Below are the code and all the weights of a small trained network. Each question names an input and a target symbol and asks about switching units off, where a switched-off unit gives its printed mean instead of its output.

import numpy as np


def w(rows, s, z=0):
    codes = np.array(rows[::2]) - 128.0
    scale = np.full(codes.shape[1], s)
    scale[-1] = z or s
    return codes * scale


def norm(h):
    return h / np.sqrt((h * h).mean(-1, keepdims=True) + 1e-5)


def softmax(a):
    e = np.exp(a - a.max(-1, keepdims=True))
    return e / e.sum(-1, keepdims=True)


def log_softmax(a):
    a = a - a.max(-1, keepdims=True)
    return a - np.log(np.exp(a).sum(-1, keepdims=True))


def net(x, mask):
    ids = ['αβγδεζθλμπσφψω'.index(c) for c in x.split()]
    T = len(ids)
    res = E[ids] + P[:T]
    u = 0
    for l in range(2):
        r = norm(res)
        for j in range(3):
            rows = slice(2 * j, 2 * j + 2)
            q, k, v = (r @ M[l][rows].T for M in (Q, K, V))
            z = softmax(np.where(np.tri(T) > 0, q @ k.T / 2**0.5, -1e9)) @ v
            o = O[l][rows]
            res = res + np.where(mask[u + j], z, o[:, -1]) @ o[:, :-1]
        u += 3
    return log_softmax(norm(res)[-1] @ U[:, :-1].T + U[:, -1])


Q, K, V, O = {}, {}, {}, {}
E = w([
[143,185,106,105,77,120,150],'α',
[8,77,201,128,174,145,118],'β',
[81,191,198,60,114,174,152],'γ',
[165,137,153,111,165,209,93],'δ',
[126,126,147,117,126,156,60],'ε',
[146,114,152,86,81,62,126],'ζ',
[123,170,142,177,130,190,96],'θ',
[154,133,125,122,132,153,113],'λ',
[165,196,129,115,128,184,112],'μ',
[117,95,133,90,97,66,151],'π',
[162,73,160,69,138,132,116],'σ',
[104,201,160,93,196,196,252],'φ',
[137,146,104,125,109,125,132],'ψ',
[201,156,140,59,134,134,171],'ω',
],0.021)
P = w([
[153,81,118,185,113,142,133],'0',
[106,67,81,96,99,252,155],'1',
[170,164,185,71,176,63,120],'2',
[96,233,94,134,194,99,76],'3',
[85,93,76,67,118,237,148],'4',
[163,131,184,73,170,161,115],'5',
[98,184,90,111,186,79,104],'6',
[70,104,84,58,123,220,146],'7',
[140,135,173,83,103,116,140],'8',
[75,181,100,110,191,83,106],'9',
[60,114,97,56,130,201,147],'10',
[214,142,242,50,195,174,154],'11',
],0.022)
Q[0] = w([
[105,95,49,151,150,120,130],'L0H1',
[129,71,112,104,56,217,146],'L0H1',
[121,172,90,150,211,51,105],'L0H2',
[85,102,2,92,127,175,118],'L0H2',
[202,146,150,133,149,63,115],'L0H3',
[107,150,117,37,182,136,129],'L0H3',
],0.039)
K[0] = w([
[97,132,79,109,43,128,145],'L0H1',
[47,176,180,26,144,165,130],'L0H1',
[185,82,73,252,137,122,124],'L0H2',
[20,135,143,156,206,163,195],'L0H2',
[209,131,145,189,61,105,126],'L0H3',
[80,181,223,108,115,143,207],'L0H3',
],0.036)
V[0] = w([
[28,166,170,14,118,154,205],'L0H1',
[202,88,48,94,228,133,166],'L0H1',
[26,40,141,182,248,121,216],'L0H2',
[119,60,180,56,73,78,5],'L0H2',
[149,156,230,103,131,137,186],'L0H3',
[77,169,203,105,88,181,38],'L0H3',
],0.033)
O[0] = w([
[102,57,48,95,170,133,147,156],'L0H1',
[133,149,185,169,121,165,223,145],'L0H1',
[2,161,83,86,57,153,136,88],'L0H2',
[206,150,187,70,83,79,160,129],'L0H2',
[94,126,162,89,188,151,114,255],'L0H3',
[142,194,96,91,140,199,128,208],'L0H3',
],0.024,0.032)
Q[1] = w([
[91,64,67,78,122,162,140],'L1H1',
[205,55,99,72,120,155,167],'L1H1',
[88,120,28,96,140,172,124],'L1H2',
[210,8,110,63,137,132,157],'L1H2',
[82,199,137,139,122,180,141],'L1H3',
[104,56,3,99,93,131,149],'L1H3',
],0.042)
K[1] = w([
[56,118,37,86,172,106,142],'L1H1',
[141,146,146,41,223,156,130],'L1H1',
[50,125,6,78,156,125,138],'L1H2',
[156,125,154,28,255,154,159],'L1H2',
[81,145,168,134,71,188,168],'L1H3',
[66,110,61,32,197,114,143],'L1H3',
],0.039)
V[1] = w([
[45,182,142,164,220,73,133],'L1H1',
[110,27,170,116,127,40,193],'L1H1',
[77,147,210,146,124,169,213],'L1H2',
[90,117,75,254,27,45,136],'L1H2',
[159,112,221,97,227,175,125],'L1H3',
[57,108,220,43,120,178,96],'L1H3',
],0.044)
O[1] = w([
[62,104,161,173,145,95,116,124],'L1H1',
[121,117,159,79,191,88,169,92],'L1H1',
[98,69,157,136,91,147,175,146],'L1H2',
[127,126,5,112,162,137,159,2],'L1H2',
[143,48,154,60,152,159,95,182],'L1H3',
[48,109,90,76,136,168,83,133],'L1H3',
],0.034,0.038)
U = w([
[181,118,73,184,235,94,113,160],'α',
[64,167,92,50,23,36,119,230],'β',
[121,147,102,77,192,162,19,69],'γ',
[104,79,149,155,61,232,113,2],'δ',
[187,208,105,119,65,137,72,125],'ε',
[174,184,105,62,139,62,122,166],'ζ',
[137,146,101,241,131,135,53,155],'θ',
[127,128,138,190,116,194,205,117],'λ',
[174,67,120,251,207,176,80,50],'μ',
[129,164,83,71,152,45,178,202],'π',
[101,131,147,56,67,154,227,55],'σ',
[14,82,130,210,189,70,113,211],'φ',
[139,166,104,195,183,117,185,189],'ψ',
[81,61,162,156,199,123,182,65],'ω',
],0.011,0.0062)

Each question gives the input, a string of symbols that net reads in full, and the target symbol t.
The units are the heads (2 rows each of Q, K, V and O). Each row of codes is followed by its name. A weight is (code - 128) times the scale printed after its matrix; where a second scale follows, it is the last column's (O and U).
mask holds one flag per head, layer by layer. A switched-off head (its flag False) gives its mean, the last column of its rows in O, instead of its output. The means were averaged over made-up inputs and are rounded, as every weight is.
A unit's drop is (log p(t) with every unit on - log p(t) with that unit switched off) / (log p(t) with every unit on - log p(t) with every unit switched off).
The circuit of an input: a set's keep is (log p(t) with only the set's units on - log p(t) with every unit switched off) / (log p(t) with every unit on - log p(t) with every unit switched off). Starting from all 6 units, units are removed one at a time, each time the one whose removal leaves the highest keep (on an exact tie, the one counted first), for as long as the keep stays at least 0.8.
units of the circuit, in order: the units of the circuit, biggest drop first
unit that matters most: the unit with the biggest drop
heads that matter: for each layer, one digit per head in row order, 1 if its drop is at least 0.15 and else 0, layers parted by /
drop of u: that unit's drop, to one decimal
input ε γ ω ω λ ψ ε π ω α α, target γ: units of the circuit, in order	L0H1; L1H2
input λ μ σ β ε θ α α φ θ, target λ: units of the circuit, in order	L0H1; L0H3; L1H2
input π ζ ψ ω ψ ε μ, target π: units of the circuit, in order	L0H3; L0H1; L1H2; L1H1
input α α ζ ψ δ θ π σ, target σ: units of the circuit, in order	L0H1; L0H2
input μ α ε ω μ, target μ: heads that matter	111 / 000
input λ ω δ α, target λ: unit that matters most	L0H1
input θ λ ω φ, target θ: heads that matter	111 / 100
input σ ζ α λ ω λ σ, target σ: heads that matter	111 / 010
input φ μ θ ζ φ δ φ σ, target φ: heads that matter	010 / 000
input σ ζ ψ δ σ μ δ γ, target γ: units of the circuit, in order	L0H1; L1H2; L0H3
input ε δ θ ε α γ σ ζ ζ ε, target ε: units of the circuit, in order	L0H1; L0H3; L1H1
input ψ μ θ α μ θ δ γ α θ, target ψ: units of the circuit, in order	L0H3; L0H1; L1H2; L1H3
input δ π φ φ μ μ λ, target δ: units of the circuit, in order	L0H1; L1H2; L1H1; L1H3
input φ φ σ σ δ λ δ ψ, target φ: units of the circuit, in order	L0H2; L1H1
input α π λ π, target α: units of the circuit, in order	L0H3; L1H2
input μ λ ε α ω ζ, target ζ: units of the circuit, in order	L0H2
input ε π α ε ε, target ε: units of the circuit, in order	L0H3; L0H1; L1H1; L1H2
input θ ζ ε ζ, target θ: heads that matter	011 / 100
input π β α π ζ, target β: heads that matter	010 / 000
input λ θ β μ ε, target β: unit that matters most	L0H2
input ε λ φ θ, target ε: heads that matter	101 / 100
input θ ε ζ ζ δ α ω ψ, target ψ: heads that matter	111 / 001
input ψ φ ω γ λ, target γ: drop of L0H1	1.9
